Here is a tiny trained network, its code and every weight. The questions are about switching its units off for an input and a class, where a switched-off unit gives its printed mean instead of its output.

import numpy as np


def w(rows, s, z=0):
    codes = np.array(rows[::2]) - 128.0
    scale = np.full(codes.shape[1], s)
    scale[-1] = z or s
    return codes * scale


def f(y):
    return np.maximum(y, 0)


def log_softmax(a):
    a = a - a.max(-1, keepdims=True)
    return a - np.log(np.exp(a).sum(-1, keepdims=True))


def net(x, mask):
    res = np.array(x, float).reshape(1, 5) / 4 @ E
    y = f(res @ A[0][:, :-1].T + A[0][:, -1])
    res = res + np.where(mask, y, B[0][:, -1]) @ B[0][:, :-1]
    return log_softmax(res[-1] @ U[:, :-1].T + U[:, -1])


A, B = {}, {}
E = w([
[133,145,131],'x0',
[147,2,44],'x1',
[123,127,129],'x2',
[87,3,181],'x3',
[95,72,111],'x4',
],0.0067)
A[0] = w([
[83,63,93,90],'N1',
[144,77,237,24],'N2',
[90,89,118,52],'N3',
[127,68,238,143],'N4',
[123,65,130,163],'N5',
[140,116,114,86],'N6',
[124,50,134,222],'N7',
[102,179,87,85],'N8',
[151,121,73,118],'N9',
[151,164,109,201],'N10',
[193,197,108,191],'N11',
[199,213,190,142],'N12',
[80,107,202,127],'N13',
[77,129,230,133],'N14',
[181,164,200,58],'N15',
[37,180,141,148],'N16',
[95,53,130,71],'N17',
[40,166,204,212],'N18',
[130,144,168,105],'N19',
[121,160,162,44],'N20',
[62,84,123,192],'N21',
[162,71,167,1],'N22',
[110,103,71,73],'N23',
[124,150,233,162],'N24',
[146,85,130,209],'N25',
[83,141,142,128],'N26',
[131,154,83,164],'N27',
[73,6,160,188],'N28',
[204,188,78,62],'N29',
],0.014,0.002)
B[0] = w([
[188,157,119,193],'N1',
[38,175,179,179],'N2',
[155,134,94,162],'N3',
[40,237,161,200],'N4',
[176,180,111,190],'N5',
[158,146,59,139],'N6',
[166,210,54,209],'N7',
[73,184,133,172],'N8',
[105,157,102,159],'N9',
[59,177,179,179],'N10',
[81,164,155,221],'N11',
[149,159,105,244],'N12',
[116,255,123,177],'N13',
[193,193,112,193],'N14',
[241,86,63,187],'N15',
[51,82,19,190],'N16',
[169,171,142,195],'N17',
[191,73,36,216],'N18',
[173,67,69,159],'N19',
[194,102,94,165],'N20',
[137,196,106,186],'N21',
[104,162,182,162],'N22',
[124,150,62,163],'N23',
[184,154,93,205],'N24',
[120,192,95,174],'N25',
[160,98,73,151],'N26',
[53,161,221,164],'N27',
[143,211,147,254],'N28',
[143,225,181,200],'N29',
],0.0051,0.0092)
U = w([
[27,239,229,127],'0',
[192,135,26,74],'1',
[131,178,146,251],'2',
[88,178,123,176],'3',
[115,174,148,157],'4',
[125,54,255,35],'5',
],0.0074,0.0024)

Each question gives the input, the list of numbers given to net, and the class t.
The units are the neurons (one row each of A and B). Each row of codes is followed by its name. A weight is (code - 128) times the scale printed after its matrix; where a second scale follows, it is the last column's (A, B and U).
mask holds one flag per neuron, in row order. A switched-off neuron (its flag False) gives its mean, the last column of its row in B, instead of its output. The means were averaged over made-up inputs and are rounded, as every weight is.
A unit's drop is (log p(t) with every unit on - log p(t) with that unit switched off) / (log p(t) with every unit on - log p(t) with every unit switched off).
The circuit of an input: a set's keep is (log p(t) with only the set's units on - log p(t) with every unit switched off) / (log p(t) with every unit on - log p(t) with every unit switched off). Starting from the 12 units with the biggest drops (on a tie, the unit counted first), units are removed one at a time, each time the one whose removal leaves the highest keep (on an exact tie, the one counted first), for as long as the keep stays at least 0.8.
units of the circuit, in order: the units of the circuit, biggest drop first
most important unit: the unit with the biggest drop
k most important neurons: the k neurons with the biggest drops, biggest first
drop of u: that unit's drop, to one decimal
input [-1,4,5,-6,2], class 0: most important unit : N18
input [-7,-7,-2,-4,-6], class 1: units of the circuit, in order : [N15, N18]
input [-2,-2,2,7,7], class 0: units of the circuit, in order : [N4, N2]
input [-3,-7,1,5,-6], class 1: units of the circuit, in order : [N18, N15, N24]
input [-1,0,-2,-6,6], class 0: units of the circuit, in order : [N18, N15, N27]
input [6,-7,-1,-5,5], class 1: 2 most important neurons : [N18, N15]
input [2,-8,0,-4,-4], class 1: units of the circuit, in order : [N15, N18]
input [-8,2,-4,8,8], class 0: units of the circuit, in order : [N4, N28]
input [-6,3,-6,-8,7], class 0: units of the circuit, in order : [N18, N27, N15]
input [-3,2,0,7,-1], class 0: drop of N28 : 0.1
input [0,-7,-3,-6,-5], class 1: drop of N28 : 0.1
input [-7,5,4,8,-2], class 0: drop of N4 : 0.3
